Here is a tiny trained network, its code and every weight. The questions are about switching its units off for an input and a class, where a switched-off unit gives its printed mean instead of its output.

import numpy as np


def w(rows, s, z=0):
    codes = np.array(rows[::2]) - 128.0
    scale = np.full(codes.shape[1], s)
    scale[-1] = z or s
    return codes * scale


def norm(h):
    return h / np.sqrt((h * h).mean(-1, keepdims=True) + 1e-5)


def f(y):
    return y / 2 * (1 + np.tanh(0.7978845608 * (y + 0.044715 * y**3)))


def log_softmax(a):
    a = a - a.max(-1, keepdims=True)
    return a - np.log(np.exp(a).sum(-1, keepdims=True))


def net(x, mask):
    res = np.array(x, float).reshape(1, 4) / 4 @ E
    u = 0
    for l in range(3):
        y = f(norm(res) @ A[l][:, :-1].T + A[l][:, -1])
        res = res + np.where(mask[u : u + 3], y, B[l][:, -1]) @ B[l][:, :-1]
        u += 3
    return log_softmax(norm(res)[-1] @ U[:, :-1].T + U[:, -1])


A, B = {}, {}
E = w([
[37,151,220],'x0',
[213,3,83],'x1',
[43,81,151],'x2',
[170,6,153],'x3',
],0.0037)
A[0] = w([
[255,159,209,166],'L0N0',
[169,172,101,5],'L0N1',
[53,133,68,225],'L0N2',
],0.0073,0.0021)
B[0] = w([
[31,107,85,250],'L0N0',
[74,69,43,117],'L0N1',
[191,178,255,227],'L0N2',
],0.0098,0.0017)
A[1] = w([
[255,114,206,125],'L1N0',
[47,201,201,17],'L1N1',
[129,16,182,251],'L1N2',
],0.0071,0.0018)
B[1] = w([
[171,168,215,190],'L1N0',
[254,193,178,211],'L1N1',
[173,185,28,252],'L1N2',
],0.0056,0.0037)
A[2] = w([
[204,1,176,204],'L2N0',
[165,208,21,4],'L2N1',
[73,200,89,147],'L2N2',
],0.0091,0.004)
B[2] = w([
[192,214,1,254],'L2N0',
[109,70,110,166],'L2N1',
[100,36,253,175],'L2N2',
],0.0078,0.004)
U = w([
[118,161,173,134],'0',
[145,99,5,5],'1',
[61,84,82,238],'2',
],0.019,0.002)

Each question gives the input, the list of numbers given to net, and the class t.
The units are the neurons (one row each of A and B). Each row of codes is followed by its name. A weight is (code - 128) times the scale printed after its matrix; where a second scale follows, it is the last column's (A, B and U).
mask holds one flag per neuron, layer by layer. A switched-off neuron (its flag False) gives its mean, the last column of its row in B, instead of its output. The means were averaged over made-up inputs and are rounded, as every weight is.
A unit's drop is (log p(t) with every unit on - log p(t) with that unit switched off) / (log p(t) with every unit on - log p(t) with every unit switched off).
The circuit of an input: a set's keep is (log p(t) with only the set's units on - log p(t) with every unit switched off) / (log p(t) with every unit on - log p(t) with every unit switched off). Starting from all 9 units, units are removed one at a time, each time the one whose removal leaves the highest keep (on an exact tie, the one counted first), for as long as the keep stays at least 0.8.
circuit, biggest first: the units of the circuit, biggest drop first
most important unit: the unit with the biggest drop
k most important neurons: the k neurons with the biggest drops, biggest first
k most important neurons of layer l: the k neurons of layer l with the biggest drops, biggest first
drop when u is switched off: that unit's drop, to one decimal
input [6,5,-6,1], class 2: circuit, biggest first : [L0N0, L2N0]
input [-6,0,6,-3], class 0: circuit, biggest first : [L0N2]
input [-6,0,7,1], class 0: circuit, biggest first : [L0N0, L0N2]
input [-8,-8,-4,-3], class 2: 2 most important neurons : [L0N1, L2N1]
input [-3,2,-7,-3], class 2: circuit, biggest first : [L0N0, L2N0, L2N2, L1N1]
input [-7,-6,-3,8], class 2: 2 most important neurons : [L0N0, L2N0]
input [-7,0,8,2], class 0: 4 most important neurons : [L0N0, L1N0, L0N2, L0N1]
input [6,7,5,-4], class 0: 2 most important neurons : [L0N2, L1N0]
input [-6,-4,-1,3], class 2: 2 most important neurons : [L2N0, L0N0]
input [-1,3,-4,-6], class 2: 2 most important neurons : [L2N0, L2N2]
input [-5,2,4,-4], class 0: 2 most important neurons : [L0N2, L1N0]
input [-2,-6,-4,2], class 2: 2 most important neurons : [L0N1, L0N2]
input [-6,-4,1,-3], class 0: 2 most important neurons : [L0N2, L2N0]
input [4,0,2,4], class 1: most important unit : L0N0
input [-4,-4,-5,5], class 2: 2 most important neurons : [L0N0, L2N0]
input [1,0,-7,7], class 2: 2 most important neurons : [L0N0, L1N1]
input [1,3,-7,-6], class 2: 2 most important neurons of layer 2 : [L2N2, L2N0]
input [-8,-4,6,3], class 0: drop when L1N0 is switched off : 0.4
input [-5,-6,-3,5], class 2: drop when L0N0 is switched off : 0.1
input [7,2,-1,5], class 1: drop when L1N1 is switched off : 0.0
input [1,2,-5,-6], class 2: most important unit : L0N1
